Below is a small trained network, with its code and all its weights. Each question gives an input and a class and asks what happens when units are switched off, that is, made to give their printed mean instead of their output.

import numpy as np


def w(rows, s, z=0):
    codes = np.array(rows[::2]) - 128.0
    scale = np.full(codes.shape[1], s)
    scale[-1] = z or s
    return codes * scale


def norm(h):
    return h / np.sqrt((h * h).mean(-1, keepdims=True) + 1e-5)


def f(y):
    return y / 2 * (1 + np.tanh(0.7978845608 * (y + 0.044715 * y**3)))


def log_softmax(a):
    a = a - a.max(-1, keepdims=True)
    return a - np.log(np.exp(a).sum(-1, keepdims=True))


def net(x, mask):
    res = np.array(x, float).reshape(1, 8) / 4 @ E
    u = 0
    for l in range(2):
        y = f(norm(res) @ A[l][:, :-1].T + A[l][:, -1])
        res = res + np.where(mask[u : u + 11], y, B[l][:, -1]) @ B[l][:, :-1]
        u += 11
    return log_softmax(norm(res)[-1] @ U[:, :-1].T + U[:, -1])


A, B = {}, {}
E = w([
[143,135,123,129,141,122,129,145,144],'x0',
[144,147,125,118,116,120,107,118,144],'x1',
[136,129,140,135,125,120,121,149,145],'x2',
[244,130,123,239,84,160,173,101,106],'x3',
[139,144,123,123,124,125,115,124,142],'x4',
[142,149,122,129,130,124,116,136,152],'x5',
[124,230,131,182,145,22,128,160,12],'x6',
[109,52,1,217,114,104,24,146,97],'x7',
],0.0068)
A[0] = w([
[93,99,114,92,119,107,142,126,23,109],'L0N0',
[216,131,69,221,62,211,117,146,71,104],'L0N1',
[97,124,129,47,184,90,123,141,117,70],'L0N2',
[109,30,31,97,99,171,135,137,220,38],'L0N3',
[76,175,83,164,122,39,105,154,51,52],'L0N4',
[114,90,84,91,98,213,117,110,155,58],'L0N5',
[133,49,158,115,93,182,89,140,160,74],'L0N6',
[92,191,101,157,131,93,130,167,84,75],'L0N7',
[79,63,32,168,169,88,30,128,120,4],'L0N8',
[1,116,56,58,176,111,19,176,129,61],'L0N9',
[118,97,97,149,118,119,108,129,136,78],'L0N10',
],0.0075,0.0027)
B[0] = w([
[160,150,122,123,155,83,112,158,148,159],'L0N0',
[106,70,134,136,94,45,176,111,195,238],'L0N1',
[127,98,162,146,82,106,183,88,171,174],'L0N2',
[122,149,116,113,203,122,40,121,105,226],'L0N3',
[134,173,148,127,209,131,62,120,90,223],'L0N4',
[127,148,148,150,194,108,88,151,124,182],'L0N5',
[95,158,100,152,216,106,126,118,94,182],'L0N6',
[118,132,149,125,177,144,69,114,145,177],'L0N7',
[130,247,62,117,50,241,173,164,118,234],'L0N8',
[127,19,173,135,54,30,160,131,214,254],'L0N9',
[185,116,194,183,104,201,133,191,198,143],'L0N10',
],0.012,0.0069)
A[1] = w([
[125,90,179,152,158,92,131,105,119,90],'L1N0',
[148,50,126,100,184,200,85,115,108,8],'L1N1',
[121,161,157,144,82,97,127,166,126,136],'L1N2',
[184,27,111,170,102,104,147,94,105,119],'L1N3',
[168,125,171,132,191,108,4,128,91,39],'L1N4',
[121,90,141,128,115,156,145,148,135,31],'L1N5',
[113,84,98,144,161,170,125,180,172,114],'L1N6',
[120,124,148,111,91,173,120,100,209,129],'L1N7',
[146,106,69,157,63,208,91,171,81,25],'L1N8',
[205,125,132,172,135,145,132,103,131,125],'L1N9',
[110,174,172,18,102,204,176,148,95,73],'L1N10',
],0.012,0.0016)
B[1] = w([
[144,126,59,175,104,176,120,111,168,198],'L1N0',
[139,209,148,155,213,76,131,90,64,169],'L1N1',
[129,56,104,103,189,202,147,66,101,188],'L1N2',
[87,101,202,54,96,76,144,122,177,193],'L1N3',
[115,149,131,135,253,159,169,62,31,255],'L1N4',
[158,184,106,101,131,66,125,78,138,128],'L1N5',
[157,185,169,118,132,129,172,79,44,185],'L1N6',
[130,121,143,181,174,85,179,83,35,210],'L1N7',
[206,148,183,44,73,238,110,216,113,169],'L1N8',
[2,75,125,55,140,81,65,157,148,158],'L1N9',
[174,140,45,159,38,196,39,228,128,192],'L1N10',
],0.0099,0.0074)
U = w([
[154,170,105,146,255,129,124,64,61,27],'0',
[130,44,129,115,48,57,199,88,199,254],'1',
[223,174,70,116,21,241,129,200,105,115],'2',
],0.0088,0.0009)

Each question gives the input, the list of numbers given to net, and the class t.
The units are the neurons (one row each of A and B). Each row of codes is followed by its name. A weight is (code - 128) times the scale printed after its matrix; where a second scale follows, it is the last column's (A, B and U).
mask holds one flag per neuron, layer by layer. A switched-off neuron (its flag False) gives its mean, the last column of its row in B, instead of its output. The means were averaged over made-up inputs and are rounded, as every weight is.
A unit's drop is (log p(t) with every unit on - log p(t) with that unit switched off) / (log p(t) with every unit on - log p(t) with every unit switched off).
The circuit of an input: a set's keep is (log p(t) with only the set's units on - log p(t) with every unit switched off) / (log p(t) with every unit on - log p(t) with every unit switched off). Starting from the 12 units with the biggest drops (on a tie, the unit counted first), units are removed one at a time, each time the one whose removal leaves the highest keep (on an exact tie, the one counted first), for as long as the keep stays at least 0.8.
circuit, biggest first: the units of the circuit, biggest drop first
unit that matters most: the unit with the biggest drop
top k neurons: the k neurons with the biggest drops, biggest first
drop of u: that unit's drop, to one decimal
input [-2,2,6,7,-8,-8,2,-8], class 2: circuit, biggest first => L0N9, L1N10
input [8,-5,-2,-4,6,-3,-7,8], class 2: circuit, biggest first => L0N8
input [-5,-2,0,-2,-7,4,4,-6], class 2: top 2 neurons => L0N9, L1N10
input [6,0,-1,0,-5,4,-2,-4], class 2: top 3 neurons => L0N9, L1N10, L0N1
input [-8,-5,-6,7,0,-6,-1,7], class 1: top 2 neurons => L0N1, L1N3
input [0,-7,8,-7,-3,4,-1,-8], class 2: top 3 neurons => L1N10, L0N1, L0N9
input [7,8,-1,7,6,3,2,-8], class 2: top 4 neurons => L0N9, L1N10, L0N1, L0N2
input [0,-5,5,-7,-1,-2,-5,1], class 1: top 2 neurons => L0N9, L0N4
input [3,8,6,-4,3,5,-1,-7], class 2: top 3 neurons => L0N9, L1N10, L0N1
input [0,-2,4,-5,-2,1,3,4], class 1: top 2 neurons => L0N9, L1N4
input [-4,6,-5,4,-6,7,3,-2], class 1: drop of L0N1 => 0.2
input [-1,-3,-6,-3,7,1,-5,8], class 2: drop of L0N8 => 2.1
input [-8,7,4,1,2,4,-3,-8], class 2: drop of L1N10 => 0.8
input [7,-2,-6,4,7,-2,-1,4], class 1: unit that matters most => L0N1
